Here is a tiny trained network, its code and every weight. The questions are about switching its units off for an input and a class, where a switched-off unit gives its printed mean instead of its output.

import numpy as np


def w(rows, s, z=0):
    codes = np.array(rows[::2]) - 128.0
    scale = np.full(codes.shape[1], s)
    scale[-1] = z or s
    return codes * scale


def f(y):
    return np.maximum(y, 0)


def log_softmax(a):
    a = a - a.max(-1, keepdims=True)
    return a - np.log(np.exp(a).sum(-1, keepdims=True))


def net(x, mask):
    res = np.array(x, float).reshape(1, 5) / 4 @ E
    y = f(res @ A[0][:, :-1].T + A[0][:, -1])
    res = res + np.where(mask, y, B[0][:, -1]) @ B[0][:, :-1]
    return log_softmax(res[-1] @ U[:, :-1].T + U[:, -1])


A, B = {}, {}
E = w([
[202,204,229,112,84,124,189,159],'x0',
[77,72,133,228,143,104,118,183],'x1',
[56,52,249,37,105,158,44,97],'x2',
[168,69,250,104,184,92,192,119],'x3',
[37,60,145,128,31,1,215,138],'x4',
],0.0089)
A[0] = w([
[159,125,150,135,147,130,133,119,133],'N1',
[174,102,103,208,251,86,172,127,132],'N2',
[149,143,103,96,160,185,85,168,1],'N3',
[151,151,134,136,196,190,92,173,182],'N4',
[74,55,152,165,104,96,87,143,169],'N5',
[115,147,136,134,64,73,190,186,121],'N6',
[115,70,224,100,149,152,159,136,146],'N7',
[182,137,146,158,203,126,187,225,187],'N8',
[116,160,146,164,81,44,151,143,133],'N9',
[72,99,141,172,167,143,127,114,79],'N10',
[130,114,193,106,132,91,101,124,92],'N11',
[115,90,146,154,128,146,140,96,24],'N12',
[139,131,146,145,76,49,160,140,174],'N13',
[38,40,126,144,123,89,87,165,167],'N14',
[155,150,84,126,152,157,103,181,189],'N15',
[158,151,124,127,147,207,108,180,101],'N16',
[137,110,200,95,139,93,98,168,133],'N17',
[127,117,141,116,105,165,54,95,79],'N18',
[160,110,122,144,194,93,162,161,170],'N19',
[139,119,190,72,143,122,95,153,149],'N20',
],0.015,0.0049)
B[0] = w([
[157,133,104,134,111,94,138,102,167],'N1',
[40,64,21,226,153,198,182,103,226],'N2',
[109,150,141,175,101,163,162,114,202],'N3',
[135,158,219,170,104,148,153,55,248],'N4',
[118,163,117,115,147,128,208,182,220],'N5',
[182,115,145,158,98,171,195,194,216],'N6',
[129,180,136,83,232,98,61,148,243],'N7',
[167,202,186,142,66,119,110,117,236],'N8',
[176,86,133,87,102,163,190,124,203],'N9',
[144,92,131,127,143,141,155,182,173],'N10',
[133,131,95,105,165,90,128,136,192],'N11',
[127,124,83,106,172,129,189,115,144],'N12',
[186,154,177,134,96,169,179,152,212],'N13',
[157,170,79,75,106,113,164,252,243],'N14',
[91,47,122,141,103,106,94,123,218],'N15',
[75,116,169,149,116,154,126,96,220],'N16',
[116,123,104,112,187,126,98,92,205],'N17',
[115,134,128,171,112,152,155,159,194],'N18',
[72,122,188,187,109,156,134,88,188],'N19',
[96,162,81,140,162,115,113,84,213],'N20',
],0.012,0.015)
U = w([
[93,129,54,72,190,114,170,218,217],'0',
[96,123,8,61,123,50,32,129,121],'1',
[119,193,151,140,158,115,82,70,93],'2',
[37,93,116,202,82,180,157,87,186],'3',
[212,43,55,166,64,156,117,167,58],'4',
[193,24,150,101,115,121,24,178,4],'5',
[164,161,213,115,17,109,119,111,21],'6',
[132,138,108,143,2,156,241,234,158],'7',
],0.0091,0.0042)

Each question gives the input, the list of numbers given to net, and the class t.
The units are the neurons (one row each of A and B). Each row of codes is followed by its name. A weight is (code - 128) times the scale printed after its matrix; where a second scale follows, it is the last column's (A, B and U).
mask holds one flag per neuron, in row order. A switched-off neuron (its flag False) gives its mean, the last column of its row in B, instead of its output. The means were averaged over made-up inputs and are rounded, as every weight is.
A unit's drop is (log p(t) with every unit on - log p(t) with that unit switched off) / (log p(t) with every unit on - log p(t) with every unit switched off).
The circuit of an input: a set's keep is (log p(t) with only the set's units on - log p(t) with every unit switched off) / (log p(t) with every unit on - log p(t) with every unit switched off). Starting from the 12 units with the biggest drops (on a tie, the unit counted first), units are removed one at a time, each time the one whose removal leaves the highest keep (on an exact tie, the one counted first), for as long as the keep stays at least 0.8.
circuit, biggest first: the units of the circuit, biggest drop first
top k neurons: the k neurons with the biggest drops, biggest first
drop when u is switched off: that unit's drop, to one decimal
input [0,7,5,6,-8], class 2: circuit, biggest first : N7
input [3,-1,4,5,0], class 2: top 2 neurons : N14, N15
input [-3,-1,6,-4,0], class 0: circuit, biggest first : N8, N4
input [-6,-8,1,4,-2], class 2: circuit, biggest first : N2, N6
input [-1,-5,7,-5,0], class 0: circuit, biggest first : N4, N8
input [8,-2,-3,4,0], class 6: circuit, biggest first : N8, N14
input [-2,-7,1,-2,1], class 0: top 2 neurons : N4, N8
input [2,1,6,8,-2], class 2: top 3 neurons : N14, N15, N2
input [-1,-6,7,-6,-1], class 3: top 3 neurons : N14, N7, N18
input [0,-1,2,5,-8], class 2: top 2 neurons : N7, N6
input [-5,8,1,0,-2], class 7: top 2 neurons : N7, N14
input [5,-5,-4,-7,-1], class 3: drop when N14 is switched off : 0.8
input [5,5,-4,0,-8], class 3: drop when N2 is switched off : 0.1
input [0,-7,-1,1,-6], class 3: top neuron : N7
input [8,2,0,5,2], class 6: drop when N8 is switched off : 0.2
